Below is a small trained network, with its code and all its weights. Each question gives an input and a class and asks what happens when units are switched off, that is, made to give their printed mean instead of their output.

import numpy as np


def w(rows, s, z=0):
    codes = np.array(rows[::2]) - 128.0
    scale = np.full(codes.shape[1], s)
    scale[-1] = z or s
    return codes * scale


def norm(h):
    return h / np.sqrt((h * h).mean(-1, keepdims=True) + 1e-5)


def f(y):
    return y / 2 * (1 + np.tanh(0.7978845608 * (y + 0.044715 * y**3)))


def log_softmax(a):
    a = a - a.max(-1, keepdims=True)
    return a - np.log(np.exp(a).sum(-1, keepdims=True))


def net(x, mask):
    res = np.array(x, float).reshape(1, 5) / 4 @ E
    u = 0
    for l in range(2):
        y = f(norm(res) @ A[l][:, :-1].T + A[l][:, -1])
        res = res + np.where(mask[u : u + 6], y, B[l][:, -1]) @ B[l][:, :-1]
        u += 6
    return log_softmax(norm(res)[-1] @ U[:, :-1].T + U[:, -1])


A, B = {}, {}
E = w([
[178,127,128,209,154,97,144,97,109,173,196],'x0',
[11,154,166,182,99,60,196,137,101,26,201],'x1',
[189,141,77,120,85,126,167,204,76,119,137],'x2',
[137,126,123,129,90,17,173,177,241,198,85],'x3',
[88,167,2,181,173,42,30,111,87,114,62],'x4',
],0.0067)
A[0] = w([
[191,89,146,205,181,79,115,118,112,182,210,6],'0.n0',
[65,120,107,1,101,144,100,156,161,87,67,90],'0.n1',
[175,145,73,134,91,130,169,219,93,114,146,14],'0.n2',
[85,143,179,125,109,61,124,155,112,57,154,2],'0.n3',
[43,98,184,160,180,137,98,71,197,169,121,7],'0.n4',
[130,151,149,112,117,28,138,156,215,170,127,65],'0.n5',
],0.0079,0.0033)
B[0] = w([
[95,163,103,40,195,110,233,101,164,13,67,190],'0.n0',
[160,148,114,129,181,96,202,86,135,77,122,244],'0.n1',
[88,157,130,25,65,71,62,59,108,116,182,178],'0.n2',
[133,105,68,160,192,147,174,78,138,250,197,199],'0.n3',
[162,177,82,32,19,84,106,142,76,109,197,179],'0.n4',
[129,70,171,153,112,125,124,93,23,150,69,253],'0.n5',
],0.012,0.0046)
A[1] = w([
[160,77,229,107,93,165,166,78,105,139,181,225],'1.n0',
[92,100,46,178,171,53,38,107,88,103,106,111],'1.n1',
[118,132,159,119,214,201,73,95,28,64,185,4],'1.n2',
[211,79,109,47,193,141,82,127,147,175,84,22],'1.n3',
[2,123,150,199,67,114,201,178,89,100,137,199],'1.n4',
[77,153,133,10,146,100,52,100,140,171,143,87],'1.n5',
],0.0075,0.0032)
B[1] = w([
[126,173,101,200,149,96,56,197,157,60,114,255],'1.n0',
[169,137,213,129,111,180,134,228,213,84,174,240],'1.n1',
[138,64,167,101,80,25,161,114,99,215,26,198],'1.n2',
[25,142,97,134,160,142,114,62,126,201,254,180],'1.n3',
[149,131,94,60,160,233,47,79,138,197,97,205],'1.n4',
[111,170,150,209,43,128,159,116,45,64,183,163],'1.n5',
],0.0097,0.0071)
U = w([
[139,178,123,53,5,78,103,93,73,93,219,196],'0',
[93,133,91,125,189,192,114,60,131,231,223,159],'1',
[139,155,130,55,204,104,207,79,147,47,93,179],'2',
[154,57,202,125,96,82,94,129,60,191,36,172],'3',
[158,150,201,157,144,173,67,241,223,55,158,144],'4',
[150,140,100,176,126,109,147,94,95,79,133,149],'5',
[104,75,113,135,60,161,162,145,150,121,127,24],'6',
[128,76,98,184,58,156,161,120,147,106,143,3],'7',
],0.014,0.0056)

Each question gives the input, the list of numbers given to net, and the class t.
The units are the neurons (one row each of A and B). Each row of codes is followed by its name. A weight is (code - 128) times the scale printed after its matrix; where a second scale follows, it is the last column's (A, B and U).
mask holds one flag per neuron, layer by layer. A switched-off neuron (its flag False) gives its mean, the last column of its row in B, instead of its output. The means were averaged over made-up inputs and are rounded, as every weight is.
A unit's drop is (log p(t) with every unit on - log p(t) with that unit switched off) / (log p(t) with every unit on - log p(t) with every unit switched off).
The circuit of an input: a set's keep is (log p(t) with only the set's units on - log p(t) with every unit switched off) / (log p(t) with every unit on - log p(t) with every unit switched off). Starting from all 12 units, units are removed one at a time, each time the one whose removal leaves the highest keep (on an exact tie, the one counted first), for as long as the keep stays at least 0.8.
units of the circuit, in order: the units of the circuit, biggest drop first
unit that matters most: the unit with the biggest drop
top k neurons: the k neurons with the biggest drops, biggest first
top k neurons in layer l: the k neurons of layer l with the biggest drops, biggest first
input [-8,-1,5,-8,5], class 2: unit that matters most	0.n1
input [-5,7,3,3,-6], class 1: top 2 neurons	[0.n3; 1.n4]
input [-4,5,0,-2,5], class 1: top 2 neurons	[0.n3; 1.n0]
input [-2,5,-6,-8,-8], class 3: top 2 neurons	[1.n2; 1.n1]
input [3,-8,7,2,-8], class 1: top 2 neurons	[1.n3; 1.n1]
input [8,3,-8,-5,-8], class 0: top 2 neurons in layer 0	[0.n4; 0.n1]
input [-7,3,7,6,8], class 4: top 2 neurons in layer 0	[0.n0; 0.n4]
input [7,2,-6,2,0], class 2: top 2 neurons	[0.n0; 0.n2]
input [-6,5,-5,-7,-7], class 3: top 2 neurons in layer 0	[0.n0; 0.n2]
input [-5,-7,8,5,4], class 0: top 2 neurons	[0.n2; 0.n3]
input [4,0,-2,-6,-4], class 3: top 2 neurons	[1.n2; 0.n1]
input [6,0,-6,4,7], class 4: top 3 neurons	[1.n1; 0.n2; 0.n1]
input [-3,6,-2,4,6], class 1: top 2 neurons in layer 1	[1.n0; 1.n4]
input [-6,-7,4,-1,-7], class 1: top 4 neurons	[1.n3; 1.n1; 0.n0; 0.n4]
input [3,-4,6,7,8], class 4: top 3 neurons	[1.n1; 1.n2; 0.n4]
input [7,7,1,8,-5], class 3: units of the circuit, in order	[0.n5]
input [8,-8,2,8,6], class 1: top 3 neurons	[1.n3; 1.n2; 0.n1]
input [4,1,-7,-7,-1], class 0: top 2 neurons	[0.n4; 0.n5]
input [-4,5,-4,-1,-8], class 4: top 2 neurons in layer 1	[1.n0; 1.n3]
input [-3,8,3,-2,8], class 1: unit that matters most	0.n3
input [-4,3,5,-5,-7], class 4: top 2 neurons in layer 0	[0.n5; 0.n4]
input [3,5,-1,-6,-7], class 4: top 2 neurons in layer 1	[1.n0; 1.n3]
input [1,3,3,-4,-5], class 4: top 2 neurons in layer 0	[0.n5; 0.n0]
input [-7,-6,-4,-8,-8], class 3: top 2 neurons in layer 0	[0.n0; 0.n3]
